Below is a small trained network, with its code and all its weights. Each question gives an input and a target symbol and asks what happens when units are switched off, that is, made to give their printed mean instead of their output.

import numpy as np


def w(rows, s, z=0):
    codes = np.array(rows[::2]) - 128.0
    scale = np.full(codes.shape[1], s)
    scale[-1] = z or s
    return codes * scale


def f(y):
    return np.maximum(y, 0)


def softmax(a):
    e = np.exp(a - a.max(-1, keepdims=True))
    return e / e.sum(-1, keepdims=True)


def log_softmax(a):
    a = a - a.max(-1, keepdims=True)
    return a - np.log(np.exp(a).sum(-1, keepdims=True))


def net(x, mask):
    ids = ['γδεημπ'.index(c) for c in x.split()]
    T = len(ids)
    res = E[ids] + P[:T]
    u = 0
    for l in range(2):
        q, k, v = (res @ M[l].T for M in (Q, K, V))
        z = softmax(np.where(np.tri(T) > 0, q @ k.T / 3**0.5, -1e9)) @ v
        res = res + np.where(mask[u], z, O[l][:, -1]) @ O[l][:, :-1]
        u += 1
        y = f(res @ A[l][:, :-1].T + A[l][:, -1])
        res = res + np.where(mask[u : u + 8], y, B[l][:, -1]) @ B[l][:, :-1]
        u += 8
    return log_softmax(res[-1] @ U[:, :-1].T + U[:, -1])


Q, K, V, O, A, B = {}, {}, {}, {}, {}, {}
E = w([
[85,138,173],'γ',
[219,181,129],'δ',
[2,200,99],'ε',
[116,176,22],'η',
[36,204,37],'μ',
[162,82,243],'π',
],0.0089)
P = w([
[111,43,99],'0',
[151,163,156],'1',
[142,193,143],'2',
[133,211,143],'3',
[127,227,150],'4',
[123,235,147],'5',
[113,241,145],'6',
[125,255,153],'7',
[112,253,143],'8',
],0.009)
Q[0] = w([
[112,226,106],'L0H1',
[160,1,154],'L0H1',
[85,38,89],'L0H1',
],0.0099)
K[0] = w([
[116,13,98],'L0H1',
[133,254,165],'L0H1',
[150,160,181],'L0H1',
],0.011)
V[0] = w([
[116,122,69],'L0H1',
[78,215,2],'L0H1',
[18,105,220],'L0H1',
],0.0054)
O[0] = w([
[128,160,81,237],'L0H1',
[118,254,76,254],'L0H1',
[39,103,182,158],'L0H1',
],0.008,0.00098)
A[0] = w([
[86,74,24,67],'L0N1',
[70,126,112,101],'L0N2',
[169,37,111,167],'L0N3',
[110,52,175,157],'L0N4',
[148,220,135,212],'L0N5',
[171,255,139,252],'L0N6',
[31,164,92,172],'L0N7',
[67,56,139,170],'L0N8',
],0.0082,0.0038)
B[0] = w([
[210,2,107,131],'L0N1',
[98,92,86,138],'L0N2',
[132,180,155,133],'L0N3',
[143,122,168,136],'L0N4',
[113,50,119,214],'L0N5',
[114,31,132,247],'L0N6',
[94,125,91,178],'L0N7',
[126,108,177,135],'L0N8',
],0.011,0.014)
Q[1] = w([
[62,7,84],'L1H1',
[89,28,133],'L1H1',
[110,106,82],'L1H1',
],0.013)
K[1] = w([
[146,2,139],'L1H1',
[125,27,114],'L1H1',
[147,90,168],'L1H1',
],0.02)
V[1] = w([
[181,88,202],'L1H1',
[12,153,167],'L1H1',
[113,111,201],'L1H1',
],0.011)
O[1] = w([
[185,255,114,255],'L1H1',
[6,133,191,52],'L1H1',
[109,227,171,183],'L1H1',
],0.0067)
A[1] = w([
[179,120,155,253],'L1N1',
[186,254,136,102],'L1N2',
[93,75,74,141],'L1N3',
[98,188,85,82],'L1N4',
[178,127,95,163],'L1N5',
[84,118,142,129],'L1N6',
[115,117,47,78],'L1N7',
[165,126,142,217],'L1N8',
],0.0085,0.0066)
B[1] = w([
[116,253,107,234],'L1N1',
[212,10,122,173],'L1N2',
[139,113,154,254],'L1N3',
[124,14,228,145],'L1N4',
[109,147,90,194],'L1N5',
[82,159,113,165],'L1N6',
[231,95,167,189],'L1N7',
[74,225,82,203],'L1N8',
],0.0067,0.0077)
U = w([
[2,254,139,203],'γ',
[152,222,26,213],'δ',
[37,107,147,136],'ε',
[207,75,87,2],'η',
[146,42,144,73],'μ',
[172,146,226,96],'π',
],0.0051,0.0039)

Each question gives the input, a string of symbols that net reads in full, and the target symbol t.
The units are the heads (3 rows each of Q, K, V and O) and the neurons (one row each of A and B). Each row of codes is followed by its name. A weight is (code - 128) times the scale printed after its matrix; where a second scale follows, it is the last column's (O, A, B and U).
mask holds one flag per unit, layer by layer, with each layer's heads first. A switched-off unit (its flag False) gives its mean, the last column of its rows in O or B, instead of its output. The means were averaged over made-up inputs and are rounded, as every weight is.
A unit's drop is (log p(t) with every unit on - log p(t) with that unit switched off) / (log p(t) with every unit on - log p(t) with every unit switched off).
The circuit of an input: a set's keep is (log p(t) with only the set's units on - log p(t) with every unit switched off) / (log p(t) with every unit on - log p(t) with every unit switched off). Starting from the 12 units with the biggest drops (on a tie, the unit counted first), units are removed one at a time, each time the one whose removal leaves the highest keep (on an exact tie, the one counted first), for as long as the keep stays at least 0.8.
circuit, biggest first: the units of the circuit, biggest drop first
most important unit: the unit with the biggest drop
k most important neurons: the k neurons with the biggest drops, biggest first
top k neurons in layer l: the k neurons of layer l with the biggest drops, biggest first
drop when u is switched off: that unit's drop, to one decimal
input η γ η, target η: circuit, biggest first => (L1H1; L0N1; L0H1; L1N7)
input γ η ε γ, target γ: most important unit => L0H1
input ε ε γ, target ε: circuit, biggest first => (L1H1; L0H1)
input π π μ μ μ ε δ δ, target π: circuit, biggest first => (L0H1; L1N2; L1H1; L0N8)
input π ε π δ δ γ, target π: circuit, biggest first => (L0H1; L1N2; L1H1; L0N4)
input γ μ γ γ η, target γ: 2 most important neurons => (L0N8; L0N1)
input η μ γ, target η: top 2 neurons in layer 0 => (L0N1; L0N6)
input δ δ γ γ, target δ: 2 most important neurons => (L0N6; L0N7)
input δ η ε δ μ η γ π, target δ: 2 most important neurons => (L0N6; L0N7)
input π ε γ, target π: top 3 neurons in layer 1 => (L1N2; L1N4; L1N5)
input η δ μ, target η: 2 most important neurons => (L1N7; L1N1)
input π γ δ ε δ, target π: 3 most important neurons => (L1N2; L0N8; L0N4)
input π δ δ ε η μ, target π: top 2 neurons in layer 1 => (L1N2; L1N4)
input ε ε ε, target ε: most important unit => L1H1
input δ η γ π δ π, target δ: drop when L1H1 is switched off => 0.4
input ε η ε, target ε: drop when L1H1 is switched off => 0.5
input γ μ μ η, target γ: drop when L0N8 is switched off => 0.7
